Each row is followed by its class.
[-13 -47 -16  14  -4 -45   8  11  28   6 -12  14  64  41  55 -11  70  45
 -24  -7  26  -1   0 -20 -24 -69  44  18 -35 -28 -45 -10   1  11] | Z489
[-36 -83  -6  17  -4 -35  -3 -18  26   7 -31  16  34  29  27  -4  69  26
 -18  -9  21  -1   3 -28 -37 -70  47  38  14 -18 -30  -6  -6 -23] | Z311
[-10 -50 -10 -11  12   7  -4  31  15 -25  -4  24  11 -14  13 -29  37  68
 -28  -1   2   9  -5 -22 -52 -11  24  21  13 -84 -21 -13 -34 -27] | Z154
[ -9 -46  -8  -9   8  11   9  49  16 -21  -5  24   8 -14  23 -28  40  74
 -14  -5   3   8   0 -20 -46 -18  16  11  18 -84 -34 -18 -29 -23] | Z70
[ -6 -38  -8  -8  11   7   9  48  15 -32  -3  18  14 -14  22 -29  42  83
 -31  -2   6  -3 -10 -23 -48  -9  24  22   7 -84 -30 -24 -34 -13] | Z154
[-39 -81 -11  24  -8 -39  -6 -16  26   9 -31  16  33  34  23  -7  73  24
  -6  -5  14   3   7 -25 -27 -62  51  39  11 -15 -32  -1  -3 -18] | Z311
[-49 -83 -13  19 -12 -32  -8 -16  28   2 -26  26  31  39  22  -7  92  11
  -5 -11  12  12   1 -23 -25 -63  50  37  -3 -23 -35   1  -2 -21] | Z915
[-34 -65 -14  24 -14 -46   1  -3  25  10 -19  17  48  53  31 -15  66  34
 -25   9  10   4   0 -17 -22 -59  48  16 -27  -3 -32  -1   2  10] | Z489
[-14 -43 -11   2   9  15   4  43  12 -18 -15  19  -4 -16   7 -33  28  72
 -19 -12   3   6  -4  -6 -53 -19  28  18  25 -76 -27 -20 -29 -26] | Z311
[ -8 -54 -15   0   3   8   3  33  16 -20  -6  22   9 -11   6 -29  39  73
 -15  -4   4  20   3 -19 -44 -24  26  10  12 -90 -32 -10 -26 -39] | Z546
[-39 -85  -7  18  -5 -38  -3 -16  24   9 -32  18  29  34  26  -8  69  23
 -14 -11  19   3   2 -23 -29 -66  52  35   6 -18 -31  -3  -3 -21] | Z311
[-26 -59  -9  13 -10 -45   6   5  34   5 -21  23  55  42  23 -16  67  48
 -35  -5  10  -7   0 -22 -29 -59  44  23 -24 -27 -37 -17   0  -5] | Z355
[-10 -51 -15  -1  18  12 -16  19  16 -27  -7  26   6  -7   0 -30  30  51
 -28   3  -3  19  -2 -16 -56 -18  30  20  24 -82 -18  -2 -30 -33] | Z154
[  5 -59  -3 -15   2   6  22  41  24  12 -13  27  13 -20   0 -19 -23  53
 -21 -34  11   7   8 -23 -41 -48  14  12  -6 -78 -56  -8 -21 -44] | Z355
[ -2 -49 -12 -14  12  12   9  48  17 -21  -5  14  25 -27  25 -24  38  91
 -25 -12  16   1  -6 -20 -53 -21  27  27  17 -97 -42 -22 -33 -30] | Z546
[-36 -80  -7  18  -7 -38   4  -4  28   9 -26  19  42  33  41  -8  76  38
 -17 -10  25  -4  -3 -33 -30 -63  40  33 -10 -31 -36 -11  -4 -20] | Z355
[-33 -63 -10  27 -18 -50   6  -8  30  -4 -17  17  43  48  20 -25  82  49
 -11   8  12  11   7 -24 -22 -55  48   8 -28 -22 -30   1  -4  -7] | Z546
[-15 -49 -15  -7  15   9  -1  37  13 -24  -4  27  24 -16  25 -32  48  67
 -20   0   5   7 -10 -18 -48  -8  31  20  10 -86 -29 -11 -25 -16] | Z154
[  2 -60  -9  -3  12   7  14  64  17   4 -10  20  23 -17  16 -16  -6  81
 -32 -26  23  -4  -2 -34 -50 -56  27  28  -4 -93 -51 -25 -28 -28] | Z489
[-23 -65  -9  13  -8 -57   6   1  25  -1 -16  32  65  43  38 -23  75  45
 -20   8  16   4   4 -21 -24 -61  47  15 -39 -10 -35 -13 -11  19] | Z489
[ -4 -64  -9  -3   9  -1   3  39  20   6 -19  26   6  -3   1 -14 -11  52
 -24 -23   4   7   6 -36 -50 -56  21  29  16 -91 -40  -5 -23 -50] | Z70
[   2  -51  -12   -5    9   -2   17   49   18    1  -16   15   31  -14
   12  -17   -3   95  -26  -26   17   -1    2  -30  -50  -54   32   32
  -10 -114  -50  -17  -28  -42] | Z546
[ -3 -45  -7  -3   4   7  12  53  22   0 -15  16   9  -3  13 -13 -11  76
 -25 -25  10   6   0 -18 -53 -53  23  29  -6 -88 -44 -13 -25 -40] | Z394
[  -5  -50  -11   -2    6   -9    3   42   19    3  -18   23   19    1
    8  -19   -8   70  -32  -27    8    0   -6  -32  -53  -49   28   34
  -14 -100  -33   -9  -27  -43] | Z154
[-41 -81 -10  21  -9 -36  -6 -20  28  12 -28  21  31  39  29  -6  76  23
 -15  -7  19   3   0 -32 -27 -62  41  36   3 -32 -32  -2  -7 -22] | Z355
[-16 -47 -16  -7   9   8  -1  40  17 -19  -9  25   8 -18  12 -31  39  60
 -17 -12   6   4  -2 -19 -51 -25  31  36  14 -82 -38 -15 -30 -27] | Z915
[ -7 -39 -11 -11   6   8   9  48  14 -29  -2  15  15 -22  27 -37  50  90
 -20  -5  13   4  -5 -20 -45  -5  22  18  11 -88 -35 -22 -34 -21] | Z546
[-31 -58 -17  15 -18 -49  -2  -7  33   3 -22  24  49  50  29 -17  81  25
 -16  -9  10  -3   0 -13 -24 -64  46  32 -29 -17 -37  -2   0  -4] | Z915
[  4 -70  -3 -15   3  -1  22  32  23   8 -10  18  16 -21  -2  -7 -15  64
 -21 -26   9   3   7 -29 -42 -46  24  23  11 -85 -56  -7 -27 -43] | Z546
[-48 -74 -14  19 -13 -35 -13 -15  32  14 -24  17  29  48  36  -4  86  20
   0   2  12  10   3 -20 -29 -55  48  38   0 -16 -36   6   3 -16] | Z394
[  6 -55  -1 -13   5   3  19  44  26   7 -11  20  15 -13  15  -8 -28  62
 -21 -28  12   5   6 -21 -56 -57  15  22  -5 -77 -51  -7 -24 -43] | Z394
[-42 -81 -11  20  -7 -35  -8 -26  29  12 -28  24  30  44  22  -6  79  12
 -19   0  15   6  -2 -31 -29 -66  45  34   7 -24 -30   2  -1 -31] | Z355
[  4 -57   2 -11   0   1  30  48  18   7 -14  16  13 -26  12 -13 -25  66
 -19 -38  13  -2   4 -22 -44 -49  17  14   4 -70 -49 -14 -25 -34] | Z311
[-49 -82  -6  20  -3 -40 -22 -28  27   6 -24  21  41  43  19   6  78   2
 -14   1   4  13   4 -35 -31 -53  48  38  12 -17 -15   5   2 -22] | Z154
[-38 -78  -7  20  -4 -34  -4 -20  30   6 -25  23  32  35  34  -5  80  21
 -16  -6  23   3  -5 -35 -35 -66  41  37   9 -31 -34  -5  -9 -23] | Z355
[ -2 -58  -8  -6  11  -4  12  46  20  -3 -13  22  24 -13  12 -17  -2  76
 -29 -27   9   5   3 -31 -50 -42  28  26 -13 -93 -44 -13 -23 -35] | Z154
[  5 -47  -8  -9   2   0  17  58  24   7 -13  20  26  -6  21 -15 -21  76
 -27 -32  16   0   2 -22 -48 -61  22  25 -24 -93 -53 -13 -18 -37] | Z394
[ -6 -46 -14  -3   8  19   2  36  17 -13  -7  21   3 -14  11 -24  21  62
 -29  -9   6   4  -7 -17 -46 -24  19  20  24 -93 -32 -15 -27 -36] | Z355
[  3 -37  -9  -7  -3   6  25  51  20  12 -20  24  19  -7  12 -18 -15  65
 -31 -33  18  -7  -7 -26 -43 -62  11  16 -15 -89 -53 -16 -19 -41] | Z355
[-12 -41 -20  -4  16  16 -15  19  13 -19  -9  24  -1  -6  18 -28  24  45
 -18  -1  -3  24  -1 -11 -52 -14  21  27  31 -90 -22   4 -25 -37] | Z394
[ -7 -51 -12  -5  13  -6   5  47  19   0 -19  23  22  -4   9 -25   3  79
 -31 -27   8   3  -1 -26 -54 -41  36  33 -20 -95 -43 -14 -23 -35] | Z154
[-25 -65  -8  18 -12 -47   2  -8  35 -12 -19  28  43  49  14 -17  74  30
 -25  -3   5   2   4 -21 -30 -69  43  25 -24 -19 -26  -8  -7 -14] | Z915
[-18 -56  -8  13 -12 -47   0   0  32  -5 -20  26  46  49  34 -12  72  32
 -24   3  11  -5   1 -34 -28 -66  30  24  -9 -24 -30 -10  -7  -5] | Z70
[-26 -57  -4  22 -12 -53  13   7  31  -9 -19  11  50  49  32 -12  77  59
 -26   6  11  -8  -2 -18 -36 -56  42  18 -34  -4 -27 -12  -9   7] | Z154
[  0 -45 -10 -11   4   8  14  50  23   7 -14  21  17 -10  23 -16 -14  66
 -24 -29  13   4   1 -23 -50 -51  20  26 -10 -88 -55 -10 -16 -37] | Z394
[  9 -54  -7  -8   9   2  24  56  17   5 -18  21  23 -19   5 -19 -26  78
 -35 -36  15  -8   3 -21 -46 -62  29  21  -7 -93 -51 -21 -19 -36] | Z311
[ -5 -55  -8 -11  12  17   3  28  17 -14  -3  23   8 -20   5 -26  11  57
 -37  -4   8   3  -3 -21 -46 -27  21  18  24 -88 -30 -11 -31 -35] | Z355
[-45 -75  -9  21  -9 -34  -7 -12  28  10 -26  21  35  40  25  -6  80  16
 -12  -3  14   5   0 -32 -21 -56  45  36   2 -26 -30  -4   1 -25] | Z355
[-11 -43 -20  -6   6  13  -4  29  12 -25  -4  28  11 -12   8 -26  36  48
 -21  -5  -1  11  -6 -13 -40 -29  26  28  20 -95 -25  -6 -31 -33] | Z915
[  0 -52  -1  -7   9   0  27  51  20   3 -18  19  19 -20  11 -23 -19  80
 -22 -36  13   1   4 -19 -47 -51  33  21 -10 -84 -51 -19 -24 -33] | Z311
[-41 -82 -11  17  -7 -31 -13 -21  28   8 -26  16  26  39  34   3  78  15
 -13   2  16   9   2 -29 -36 -63  40  43  17 -19 -30   6  -3 -26] | Z394
[  -6  -46  -19   -9    8   13   -3   28   13  -16   -4   16   21  -17
   23  -24   31   67  -20   -8    6    9  -10  -13  -44  -16   25   22
   26 -105  -29   -3  -30  -33] | Z546
[-46 -88  -9  16 -10 -31 -11 -20  30   5 -27  26  30  38  12  -2  81   4
 -18  -9  11   1  -6 -27 -35 -71  44  42  16 -19 -28   1  -6 -28] | Z915
[-25 -60  -8   4 -15 -47  11   4  31  -1 -15  10  68  36  47 -17  84  60
 -22   3  22 -11  -2 -20 -23 -49  45  23 -32 -22 -37 -11  -3  -1] | Z546
[-42 -74  -9  16  -7 -36 -14 -18  29  10 -24  16  34  41  38   5  75  16
 -10   1  15   9   3 -30 -40 -65  40  43  11 -16 -29   3  -1 -24] | Z394
[-31 -48  -6  18 -18 -51   5   5  31  -7 -20  17  41  51  20 -18  73  36
 -25   0   7  -8   2 -15 -32 -61  41  25 -33   0 -27 -13  -4   1] | Z915
[ -7 -47 -21  -1   5  13 -14  14  14 -16 -10  26   9  -6   0 -27  28  50
 -19   0   1  18  -4 -18 -48 -29  19  18  31 -98 -20   3 -30 -45] | Z546
[-28 -64  -8  16 -12 -46   9   1  34   6 -24  20  50  45  36 -18  72  49
 -26  -1  19 -13  -1 -25 -30 -62  40  26 -32 -17 -35 -17   0 -11] | Z355
[-47 -88 -11  18  -6 -40 -16 -36  26   8 -26  23  32  42  21   0  84   7
 -11   2   7  15   4 -34 -30 -54  48  34   8 -17 -26  11  -1 -21] | Z154
[-25 -40 -17  21 -15 -48   1   4  26   9 -17  11  56  53  49 -13  74  31
 -15  -3  21   3  -2 -17 -16 -62  40  18 -32 -13 -35  -1   1  11] | Z489
[-26 -65 -12  15 -11 -49 -10 -24  30  -4 -17  24  52  47  22 -22  74  24
 -21   8   8   8   5 -28 -23 -51  41  18 -12 -25 -20   4  -1 -15] | Z546
[  3 -57  -3 -16  12   2  16  42  22  -2 -12  23  21 -18   4 -16  -6  62
 -30 -28  10   5   3 -30 -49 -42  26  23  -5 -80 -51 -10 -25 -37] | Z154
[ -10  -43   -4   -4    6    2   18   62   20    3  -17   20    8    0
   13  -21    1   85  -18  -25   10    2   -1  -32  -48  -54   25   26
  -10 -105  -41  -18  -29  -45] | Z70
[ 10 -47  -6 -21   2  11  18  40  24  13 -12  22  12 -18  18  -9 -31  46
 -21 -33  11   4   5 -18 -53 -51   6  19   3 -71 -61  -2 -16 -39] | Z394
